Known rows:
Z_53: [ 2.11 -0.26 -1.23  1.07 -0.96 -0.58 -0.42 -0.83 -0.48  1.78 -0.32 -0.29
  1.24  0.24  0.45  0.16]
Z_568: [ 0.50 -0.18 -1.48  1.01 -0.66  0.88 -0.12 -0.56 -0.41 -0.10  0.04 -0.35
 -0.10 -0.02  0.08  0.06]
Z_901: [-0.64 -0.17  2.08  1.47  0.48 -0.02 -0.04  2.45 -0.22 -0.88  0.19 -0.84
 -0.50  0.03 -0.35  1.45]
Z_173: [-0.88 -0.19  4.55  0.41  1.73  2.20 -0.59  0.81 -0.13 -0.71 -0.18 -0.56
  0.33 -0.09  0.04 -0.30]
Z_824: [-0.24 -0.43 -1.42  0.48  0.93 -0.12  0.08  0.96  1.24 -1.05  1.18 -0.87
  1.13  0.01 -0.42 -0.54]
Z_943: [-0.93 -0.32  2.43  2.97 -0.58 -0.73  0.75 -0.63 -0.13 -0.93 -0.33 -0.12
 -0.52  0.08 -0.56 -0.83]
Z_930: [ 0.85 -0.35 -1.19  0.43 -1.03 -0.41  0.16 -0.38 -0.31  0.56  0.46 -0.38
 -0.47 -0.23 -0.01 -0.85]
Z_396: [-0.89 -0.47 -1.35 -1.13 -0.65  0.61  0.00 -0.42 -0.47  0.13 -0.40  0.77
 -0.61  0.50 -0.52  0.40]
Z_641: [-1.01  0.53  1.60 -1.26 -0.46 -0.73  0.04 -0.51 -0.31  1.74  0.05  2.20
 -0.42 -0.17  1.19 -0.68]
Z_334: [-0.51 -0.61  1.56  2.11 -0.63 -0.31 -0.01 -0.47 -0.34 -1.25 -0.61 -0.94
 -0.05  0.12 -0.51 -0.58]
Z_348: [-0.57  1.72  0.87 -1.00 -0.82  0.26 -0.43 -0.73 -0.44  0.17  0.61 -0.27
 -0.29 -0.01 -0.26  0.39]
Z_655: [-0.77 -0.53 -1.25 -0.92 -0.70 -0.84 -0.30 -0.67 -0.30  0.75 -0.31  1.58
  0.15  0.06  1.39 -0.71]
Z_360: [ 0.87 -0.27 -1.02 -0.89 -0.94 -0.77  1.25 -0.58 -0.13  0.86 -0.14 -0.48
 -0.26  0.01  0.35 -0.22]
Z_145: [-1.10  0.60 -0.35 -1.26  3.01 -0.29  0.10  0.98  1.23 -0.27 -0.28  0.03
 -0.45 -0.12 -0.41 -0.59]
Z_931: [ 1.81 -0.76 -1.77  0.43 -0.83 -1.28 -0.08 -0.54 -0.30 -0.58 -0.37  0.49
 -0.01 -0.22  0.55  0.43]
Z_592: [-0.89 -0.31  2.21  0.72  1.64  0.17 -0.24  2.28 -0.60 -0.86  0.30 -0.35
 -0.37  0.11 -0.40  0.53]
Z_724: [-0.83 -0.02  0.45  0.06  1.40  0.57 -0.12  2.21 -0.50 -0.95 -0.36  1.75
 -0.37  0.09 -0.13 -0.47]
Z_735: [-0.61  1.60  0.98 -0.18  2.79  0.12 -0.15  0.50  1.26 -0.40 -0.46 -1.05
 -0.47 -0.04 -0.52 -0.62]
Z_311: [-0.14  0.20 -1.20  1.39 -0.66 -1.03 -0.34 -0.58  0.00  0.61 -0.38  0.77
 -0.07 -0.03  0.07 -0.01]
Z_923: [-0.74 -0.04 -1.10 -0.60 -0.59 -0.63 -0.11  0.33 -0.27 -0.83 -0.46  2.09
 -0.37  0.08 -0.10 -0.30]
Z_390: [ 2.24 -0.14 -1.17 -0.03 -0.83  0.33 -0.12 -0.21 -0.54  0.65  0.22 -0.41
 -0.72 -0.04 -0.27  0.06]
Z_984: [ 0.13  0.22 -1.44 -0.41  2.04 -0.38 -0.32  0.34  0.42  0.29 -0.09 -0.85
 -0.15 -0.30 -0.24 -0.50]
Z_836: [-0.82  1.84  3.08  0.29  1.49 -0.82 -0.57 -0.18 -0.28 -0.97  0.70 -0.98
 -0.49 -0.16  0.25  0.82]
Z_93: [ 1.88  0.02 -0.99 -0.67 -0.66 -0.76 -0.61 -0.91 -0.61  0.91 -0.39 -0.29
 -0.01 -0.02 -0.30  2.34]

Facts:
Z_396 {Σ=Z_390, Λ=gonu}
Z_908 {Σ=Z_836,Z_442,Z_326, Λ=rotrel}
Z_59 {Λ=stoliren}
Z_118 {Σ=Z_339,Z_931, Λ=klebok}
Z_969 {Σ=Z_763, Λ=sular}
Z_547 {Σ=Z_960,Z_390, Λ=gonu}
Z_763 {Σ=Z_651, Λ=rotrel}
Z_175 {Σ=Z_801, Λ=sular}
Z_348 {Σ=Z_568,Z_565, Λ=rotrel}
Z_334 {Σ=Z_527, Λ=sular}
Z_566 {Σ=Z_360, Λ=rorik}
Z_931 {Σ=Z_763,Z_651,Z_854,Z_4, Λ=rorik}
Z_112 {Σ=Z_527, Λ=broklu}
Z_679 {Σ=Z_334, Λ=broklu}
Z_187 {Σ=Z_348, Λ=broklu}
Z_19 {Λ=rotrel}
Z_360 {Σ=Z_712,Z_4, Λ=rorik}
Z_734 {Σ=Z_969,Z_921, Λ=stoliren}
Z_778 {Σ=Z_592, Λ=stoliren}
Z_565 {Σ=Z_547,Z_326, Λ=stoliren}
Z_700 {Σ=Z_931, Λ=rorik}
Z_712 {Λ=stoliren}
Z_261 {Σ=Z_59,Z_19, Λ=gonu}
Z_568 {Σ=Z_19, Λ=stoliren}
Z_641 {Σ=Z_4,Z_547,Z_930, Λ=klebok}
Z_669 {Σ=Z_547, Λ=gonu}
Z_416 {Σ=Z_53, Λ=rorik}
Z_854 {Σ=Z_651, Λ=stoliren}
Z_527 {Σ=Z_187,Z_396, Λ=gonu}
Z_311 {Σ=Z_93,Z_931,Z_53, Λ=broklu}
Z_4 {Σ=Z_527, Λ=rorik}
Z_884 {Σ=Z_969, Λ=stoliren}
Z_724 {Σ=Z_856,Z_921,Z_568,Z_183, Λ=rorik}
Z_339 {Λ=gonu}
Z_836 {Λ=klebok}
Z_442 {Σ=Z_824,Z_261, Λ=rotrel}
Z_592 {Σ=Z_836,Z_901, Λ=rorik}
Z_810 {Σ=Z_334, Λ=gonu}
Z_78 {Σ=Z_931,Z_923, Λ=stoliren}
Z_602 {Σ=Z_813, Λ=stoliren}
Z_901 {Σ=Z_19, Λ=rorik}
Z_984 {Λ=stoliren}
Z_960 {Λ=rorik}
Z_856 {Λ=rotrel}
Z_851 {Σ=Z_856,Z_901, Λ=klebok}
Z_564 {Σ=Z_566,Z_118, Λ=broklu}
Z_801 {Σ=Z_19,Z_396, Λ=stoliren}
Z_923 {Σ=Z_969,Z_568,Z_390, Λ=rorik}
Z_390 {Λ=stoliren}
Z_145 {Σ=Z_735,Z_984, Λ=gonu}
Z_326 {Σ=Z_767, Λ=rotrel}
Z_183 {Σ=Z_908, Λ=stoliren}
Z_824 {Σ=Z_261, Λ=stoliren}
Z_813 {Σ=Z_396, Λ=stoliren}
Z_930 {Σ=Z_348, Λ=rorik}
Z_173 {Σ=Z_230, Λ=stoliren}
Z_295 {Σ=Z_854, Λ=rorik}
Z_230 {Σ=Z_851, Λ=sular}
Z_651 {Λ=stoliren}
Z_943 {Σ=Z_334, Λ=broklu}
Z_735 {Σ=Z_908, Λ=sular}
Z_994 {Σ=Z_824,Z_295, Λ=gonu}
Z_655 {Σ=Z_700, Λ=klebok}
Z_921 {Λ=rorik}
Z_93 {Λ=rotrel}
Z_53 {Σ=Z_187, Λ=stoliren}
Z_767 {Σ=Z_824, Λ=stoliren}

Rows, some named above:
[-0.61 -0.48 -1.24 -0.25 -0.73 -0.32  0.03  0.07 -0.50 -0.76 -0.47  2.55
 -0.48 -0.06 -0.11 -0.21] | Z_923
[-0.96 -0.45  2.49  0.52  1.45  0.13 -0.27  2.29 -0.52 -0.66  0.21 -0.61
 -0.53 -0.29 -0.50  0.49] | Z_592
[-1.14  0.05  0.59  0.14  1.38  0.95 -0.06  2.03 -0.46 -0.83 -0.52  1.71
 -0.50 -0.25 -0.29 -0.47] | Z_724
[-0.53 -0.08  1.33 -0.39 -0.60 -0.03 -0.36 -0.41 -0.21 -0.84  0.91 -1.05
 -0.40 -0.06 -0.40  2.87] | Z_19
[-0.81  0.38 -0.71 -1.16  3.01 -0.11  0.42  1.06  1.06 -0.63 -0.31 -0.20
 -0.39 -0.06 -0.37 -0.60] | Z_145
[-0.81 -0.07  1.40 -1.24  1.80 -0.28 -0.38  0.50  1.63 -1.10  0.96 -0.46
 -0.07 -0.22 -0.50  0.07] | Z_442
[-0.87  1.22  1.79 -1.11  2.42 -0.16 -0.28  0.49  1.09 -0.36  0.87 -0.74
 -0.65  0.09 -0.49 -0.13] | Z_908
[ 0.38 -0.54 -1.32  0.76 -0.70 -0.81 -0.02  1.06  0.18 -0.92 -0.19  0.12
  0.81 -0.04 -0.15  0.14] | Z_295
[-1.19 -0.75 -0.66 -1.15  0.74 -0.20  0.11  1.20  1.41 -0.78 -0.15  0.29
  1.19  0.33 -0.37 -0.53] | Z_994
[-0.29 -0.48 -0.93 -0.39 -0.29  1.01  0.18 -0.13 -0.11  1.52  0.77 -0.25
  0.51  0.03  0.00 -1.01] | Z_565
[-0.59  0.05 -1.15 -1.11 -0.73  1.29  0.56 -0.51 -0.46  1.27  0.16  0.28
 -0.55 -0.10  0.16 -0.81] | Z_669
[ 2.34 -0.52 -1.43  0.92 -0.88 -1.08  0.00 -0.18 -0.48  0.12 -0.06 -0.70
 -0.35  0.25 -0.13  0.08] | Z_4
[-0.71 -0.04  1.16 -0.30 -0.56 -0.04 -0.41 -0.42 -0.38 -0.52  0.89 -0.90
 -0.42 -0.15 -0.23  2.78] | Z_19
[-0.98 -0.43  3.17 -0.40  2.25  1.56 -0.13  0.49  0.54 -0.11 -0.08 -0.46
  0.23 -0.18 -0.08 -0.42] | Z_778
[-0.58  0.42 -1.20 -1.00 -1.06  0.30  0.25 -0.51 -0.30  1.71  0.36 -0.73
 -0.50  0.10 -0.09 -0.49] | Z_547
[ 0.93  0.06 -0.91 -1.09 -0.72 -0.79 -0.18 -0.55 -0.32 -0.74 -0.42  0.27
 -0.04  0.10 -0.38  1.94] | Z_763
[-0.95 -0.47 -1.01 -1.26 -0.74 -0.61 -0.32 -0.53  0.08  1.94 -0.52  0.35
  0.08 -0.19  1.89 -0.42] | Z_118
[ 1.09  1.34 -1.00  2.37 -0.51 -0.56 -0.29  2.67 -0.69 -1.15 -0.33 -1.03
 -0.36  0.00 -0.23  2.09] | Z_921
[-0.54 -0.76  1.48  2.01 -0.86 -0.21 -0.09 -0.74 -0.26 -0.85 -0.49 -1.05
  0.03  0.15 -0.47 -0.59] | Z_334
[ 1.87 -0.35 -1.16 -0.03 -0.67  0.45 -0.29 -0.39 -0.81  0.42 -0.11 -0.07
 -0.57  0.03 -0.40  0.07] | Z_390
[-0.81  1.00  1.27 -1.14 -0.77 -0.58 -0.18 -0.68 -0.20  1.70 -0.16  1.83
 -0.33 -0.08  1.14 -0.62] | Z_641
[ 1.85  0.99 -0.92  3.41 -0.51 -0.57 -0.37 -0.88 -0.10  0.03 -0.15 -0.72
 -0.40  0.28 -0.39  1.12] | Z_187
[ 1.98  0.22 -1.46 -0.42 -0.79 -0.94 -0.32 -0.57 -0.47  0.85 -0.36 -0.55
 -0.01  0.27 -0.20  2.34] | Z_93
[ 2.68 -0.89 -1.24 -0.51 -0.79 -0.70  1.23 -0.52  0.00  2.10  0.31 -1.22
  0.78 -0.31  0.82 -0.41] | Z_712
[ 1.80  0.29 -1.33 -0.68 -0.79 -0.46 -0.44 -0.57 -0.37  0.63 -0.38 -0.72
  0.54  0.08 -0.13  2.55] | Z_93
[-0.96 -0.79  0.77 -0.67 -0.73  0.09  0.44 -0.41 -0.15 -0.69 -0.38  0.85
  0.69  0.12 -0.31 -0.58] | Z_810
[ 2.30 -0.73 -1.39  0.75 -0.83 -0.53 -0.20 -0.65 -0.62  0.28 -0.05 -0.73
 -0.47 -0.22 -0.18  0.16] | Z_4
[-0.75  1.28  1.16 -1.02  0.93 -0.59 -0.49 -0.18 -0.19 -0.31  1.76 -0.91
 -0.73  0.01 -0.35  0.37] | Z_326
[-0.44  0.09 -0.26  0.38  2.06  1.00 -0.23  1.17 -0.05 -0.79  0.18 -0.76
  0.50 -0.16  0.09 -0.81] | Z_183
[-0.58  1.99  3.54  0.16  0.90  0.18 -0.51  0.30 -0.56 -0.74  0.33 -1.10
 -0.64  0.49 -0.38  2.76] | Z_856
[-0.80 -0.08  6.04  0.93  1.63  1.76 -0.35  0.30 -0.31 -0.92 -0.16 -1.26
 -0.34 -0.28 -0.24 -0.15] | Z_230
[-0.75 -0.58 -0.99 -1.08  0.85  0.69 -0.09  2.02 -0.07 -1.15  0.43 -0.75
  0.24 -0.09 -0.42  0.02] | Z_261
[-1.19  0.80  6.07 -0.48  1.49  0.02 -0.22 -0.25 -0.65 -0.53 -0.21  0.03
 -0.49 -0.22  0.34  0.20] | Z_851
[-0.63  1.72  2.93  0.27  1.46 -0.44 -0.38 -0.51 -0.34 -0.26  0.68 -1.20
 -0.28 -0.17 -0.03  0.58] | Z_836
[ 1.34 -0.41 -1.14 -1.29 -0.73 -1.01 -0.28 -0.59 -0.30  1.05 -0.61 -0.88
 -0.12 -0.06  1.03  0.77] | Z_339
[ 0.31 -0.27  0.41 -0.07 -0.71 -0.64  1.52 -0.52  1.80  0.87 -0.19 -0.76
 -0.43 -0.31  0.35 -0.71] | Z_564
[ 4.00 -0.38 -1.46  0.87 -0.74 -0.75 -0.22 -0.42 -0.56 -0.20 -0.30 -0.89
  1.09  0.06  0.45  0.80] | Z_651
[-0.69 -0.14  0.98  2.01 -0.83 -0.51  0.79 -0.71  0.20 -0.75 -0.32  0.34
 -0.34 -0.09 -0.16 -0.53] | Z_112

Now the same elements, written a new way:
Known rows:
Z_641: [ 2.02  4.35 -2.14 -0.22  0.26 -0.05  1.74 -0.46 -0.38 -0.93  2.23  2.31
 -3.65 -0.36  0.21  2.73 -3.91  1.54]
Z_908: [-0.27  1.71 -1.98  0.25 -5.68  0.27 -1.20  1.76 -0.41 -0.27 -4.27  4.36
 -0.89  0.85  0.75  4.88  3.00 -3.59]
Z_339: [ 1.09 -1.29 -1.60 -2.51 -1.86  1.78  2.91 -1.79 -0.04  2.66  2.55 -0.38
  4.62  6.05 -0.70  1.79  0.65 -1.32]
Z_602: [-0.19  3.56 -2.68 -1.01  0.39 -0.63 -0.25  0.12 -0.71 -1.52  0.68  2.86
 -4.46  0.76  0.54  0.98 -3.04  0.34]
Z_724: [ 2.97  5.66  0.44  0.61 -4.06 -0.70  2.81  0.75 -2.09 -1.10 -2.42  3.61
 -1.14 -4.47 -0.24  0.37  0.25 -2.80]
Z_183: [-1.18  1.07 -1.33 -0.62 -4.24  0.06 -2.03  1.16 -0.84  0.07 -3.12  3.74
  2.48 -2.18  0.36  2.52  1.36 -2.87]
Z_547: [-2.07 -2.29 -2.45 -1.59  1.37  0.15  1.59  0.14  0.58 -0.44  0.73  1.92
 -2.39  4.97 -0.65 -2.51  0.16 -0.91]
Z_969: [-2.12 -1.25 -1.96 -2.32 -2.80  1.03  0.98 -1.87 -1.20  2.21  0.04  0.03
  3.98  1.55 -0.33  1.24  2.15 -2.95]
Z_700: [ 1.84  1.06 -0.01 -1.81 -2.16  1.39  5.24 -2.04 -1.51  1.96  2.64 -0.57
  4.19 -0.98 -1.54  2.06 -0.07 -1.25]
Z_565: [-1.36  1.31 -2.49 -1.26 -0.96 -0.16 -0.66  0.33 -0.81 -0.83 -0.67  2.87
 -1.34 -0.06  0.04  1.11 -1.12 -0.73]
Z_854: [-0.10  0.04 -1.61 -2.65 -3.11  1.52  0.98 -1.84 -0.59  2.78  1.64  0.05
  7.07  1.15 -0.70  5.45  0.53 -1.45]
Z_960: [-3.37 -2.60 -1.23 -1.13  1.53  0.01  3.34  0.20 -0.86 -0.63  0.76  0.32
 -1.93 -2.94 -2.37 -2.71  0.73 -0.75]
Z_230: [-0.66  2.79 -1.46 -0.69 -4.16 -0.74 -0.41  0.30 -1.70 -0.29 -3.11  3.27
 -0.01 -0.66  0.85  0.09  1.81 -3.96]
Z_78: [ 2.60  4.07 -1.73 -1.64 -2.84  1.01  1.14 -1.51 -0.84  1.11  1.87  1.59
  2.82  1.13  0.65  4.58 -2.13 -0.87]
Z_348: [-1.69 -0.05 -3.34 -0.85 -0.65  0.20  0.76  0.30  0.03 -0.79 -0.44  2.19
 -4.93  3.34  0.01  2.78  0.50 -0.48]
Z_856: [-3.13 -2.45 -2.40 -0.59 -3.99  0.76 -1.04  1.45 -0.06  0.40 -3.14  2.80
  0.06  0.93 -0.41  4.04  4.06 -3.02]
Z_442: [-0.37  1.57 -2.04 -0.08 -5.29  0.22 -0.82  1.41 -0.26  0.00 -3.82  4.19
 -0.67  0.72  0.59  4.99  2.94 -3.25]
Z_592: [ 0.30  2.10  0.39  0.47 -3.49 -0.64  1.71  1.42 -1.68 -0.98 -3.38  3.58
 -0.35 -5.27 -1.04 -0.53  2.29 -3.40]
Z_810: [ 1.93  4.61 -2.62 -1.05  1.39 -0.60  2.41 -0.24 -0.21 -1.81  1.52  3.21
 -6.80  5.54  0.79 -2.13 -3.47  0.24]
Z_19: [-5.84 -5.84 -3.28 -0.86 -1.75  0.73 -0.70  1.50  0.82  0.33 -2.87  1.99
 -0.61  1.09 -0.98  2.59  4.55 -2.43]
Z_931: [ 1.76  0.58 -0.04 -1.76 -2.31  1.19  5.51 -2.43 -1.61  1.96  2.81 -0.99
  4.36 -0.68 -1.63  2.39 -0.19 -0.85]
Z_655: [ 3.36  3.61 -1.34 -1.32 -2.73  1.03  2.42 -1.56 -0.48  1.61  2.57  1.49
  3.92  0.35  0.10  6.43 -2.29  0.35]
Z_566: [ 1.85  1.41 -0.58 -1.62 -1.33  0.44  5.21 -1.71 -1.81  0.93  2.85 -0.07
  0.95 -0.78 -1.44  0.69 -0.67 -0.28]
Z_801: [-1.80  2.20 -2.65 -0.98  0.02 -0.84 -0.92  0.62 -0.67 -1.28 -0.89  3.26
 -2.68 -0.44  0.35  0.44 -1.11 -0.49]

Rows, some named above:
[-5.74 -4.73 -3.09 -2.53  1.62  0.51 -0.31 -0.06  0.32  0.21  1.24  0.38
 -0.12  0.78 -1.28  0.45  0.37 -0.07] | Z_390
[-1.28 -1.75 -1.13 -2.12  1.06  0.95  5.20 -1.55 -1.20  0.30  3.18 -0.90
 -0.41 -0.31 -1.97 -1.05 -0.59  0.34] | Z_4
[-0.81  3.40 -2.28 -0.92 -1.26 -1.00  0.34 -0.27 -1.67 -1.48 -1.51  2.84
 -4.56  0.58  0.72 -1.21 -0.30 -2.38] | Z_175
[ 3.21  4.86 -0.86  0.19 -4.55 -0.19  0.44  0.98 -0.49 -0.55 -2.74  4.73
 -0.32  2.33  0.86  0.32  0.82 -3.59] | Z_145
[ 1.14 -0.16  0.29 -1.23 -3.58  1.00  3.93 -0.83 -1.73  1.62  0.14  0.52
  4.99 -2.76 -1.66  1.74  1.78 -2.37] | Z_295
[-1.04  1.47 -1.19 -0.52 -3.67  0.04 -1.86  1.33 -0.84  0.05 -3.21  3.66
  2.30 -2.01  0.32  2.86  1.71 -2.95] | Z_183
[ 3.00  5.53  0.44  0.65 -4.47 -0.71  2.79  0.74 -2.35 -1.06 -2.50  3.92
 -1.12 -4.05 -0.20 -0.18  0.42 -3.08] | Z_724
[-0.89  0.87 -2.67 -2.21 -0.27  0.66  0.97 -1.30 -0.59  0.66  1.97  0.98
  0.54  1.49 -0.31  2.77 -1.82  0.32] | Z_53
[ 0.54  3.99 -1.37  0.01 -4.06 -0.51 -1.53  1.30 -1.05 -0.75 -3.21  4.71
  0.42 -2.42  0.76  2.64  0.15 -2.66] | Z_778
[-2.03 -3.23 -1.89 -3.34 -2.14  2.03  0.98 -1.97 -0.27  3.27  2.39 -1.35
  8.37  1.23 -1.02  5.07  1.16 -1.32] | Z_651
[ 3.07  2.87 -1.36 -1.45 -3.00  1.26  2.84 -1.85 -0.29  2.05  2.97  0.47
  4.40  0.14 -0.12  6.41 -2.16  0.49] | Z_118
[ 2.06  4.81 -2.32 -0.45 -0.10 -0.40  1.90 -0.30 -0.63 -0.99  2.24  2.48
 -3.31 -1.01  0.22  3.25 -3.99  1.59] | Z_641
[-2.43 -3.49  0.13 -1.32 -2.64  0.43  3.00  0.29 -1.03  1.09 -1.32  0.95
  3.38 -4.10 -2.38 -0.26  3.47 -2.74] | Z_921
[-2.55  1.31 -3.32 -2.02  1.75 -0.75  1.38 -1.13 -1.12 -1.55  1.05  0.84
 -6.05  2.46  0.38 -2.24 -1.74 -0.76] | Z_334
[ 1.33  4.94 -1.35 -0.37 -4.21 -0.40 -1.02  0.70 -1.20 -0.58 -2.26  4.45
  0.54 -1.10  0.70  3.09 -0.44 -2.21] | Z_173
[ 0.91  1.61 -0.24 -0.98 -1.87  0.08  4.32 -0.60 -1.34  0.01  0.64  1.14
 -0.15 -2.20 -1.17  0.23 -0.25 -1.21] | Z_923
[-1.61  1.57 -2.45 -1.09 -0.33 -0.23 -0.95  0.50 -0.57 -0.78 -0.57  2.90
 -1.39 -0.24  0.10  1.07 -0.92 -0.84] | Z_565
[ 1.80  4.83 -2.12 -0.66 -0.25 -0.19  2.15 -0.30 -0.38 -1.16  2.42  2.64
 -3.54 -0.35  0.24  3.17 -3.86  1.61] | Z_641
[-1.16  1.40 -1.34 -0.80 -4.01 -0.25 -2.16  1.24 -0.52  0.21 -2.99  3.80
  2.55 -2.33  0.04  2.64  1.53 -2.88] | Z_183
[ 0.03  2.20  0.36  0.47 -3.72 -0.65  1.66  1.46 -2.02 -1.03 -3.29  3.66
 -0.27 -4.82 -0.91 -0.91  2.01 -3.57] | Z_592
[-0.97 -0.29 -2.45 -2.56 -0.54  1.07  0.69 -1.41 -0.31  1.21  2.49  0.45
  1.97  1.47 -0.42  2.68 -1.54  0.30] | Z_712
[ 2.94  2.91 -0.66 -0.61 -4.99  0.38  1.41 -0.23 -0.35  0.96 -1.19  3.07
  2.85  4.40  0.43  1.64  1.00 -3.41] | Z_994
[-0.83  3.25 -2.44 -0.63 -1.73 -0.79  0.32 -0.09 -1.55 -1.79 -1.43  2.40
 -4.75  0.29  1.09 -1.36 -0.09 -2.28] | Z_175
[-0.92  2.46 -1.24 -0.71 -4.68 -0.36 -1.00  0.41 -1.42 -0.16 -4.12  3.53
  0.82 -0.71  0.91  0.11  2.55 -4.89] | Z_735
[-3.66 -2.25 -2.21 -1.60 -1.14  0.45 -0.99  0.55  0.02  0.50 -0.95  2.11
  1.72 -1.22 -0.74  1.28  1.20 -1.54] | Z_568
[ 0.18  1.31 -2.50 -1.12  0.16 -0.17  1.94  0.07  0.12 -0.95  0.55  2.50
 -3.84  5.42  0.36 -1.68 -0.93 -0.93] | Z_669
[-0.92 -1.06 -1.27 -0.78 -3.02  0.39 -0.09  1.26  0.36  0.41 -2.92  3.51
  1.39  2.03 -0.44 -1.11  2.88 -3.60] | Z_261
[-3.44 -2.71 -1.18 -0.16 -3.13  0.08 -1.43  2.10  0.09  0.32 -3.60  3.08
  2.92 -5.21 -1.00  2.68  2.78 -2.39] | Z_836
[-1.89 -0.77 -0.02  0.05 -2.73 -0.38  1.66  1.52 -1.28 -0.68 -3.10  2.72
  0.47 -5.35 -1.70 -1.65  2.78 -3.09] | Z_901
[-1.06 -0.30 -2.92 -1.81  2.61  0.15  2.35 -0.62  0.18 -1.07  2.25  1.41
 -5.31  6.55 -0.17 -2.57 -1.87  0.39] | Z_527
[ 1.55  2.81 -3.10 -0.89  1.25  0.55  1.25  0.22 -0.41 -1.42  2.32  3.03
 -6.94  4.51 -0.23  2.92 -3.72  1.61] | Z_112

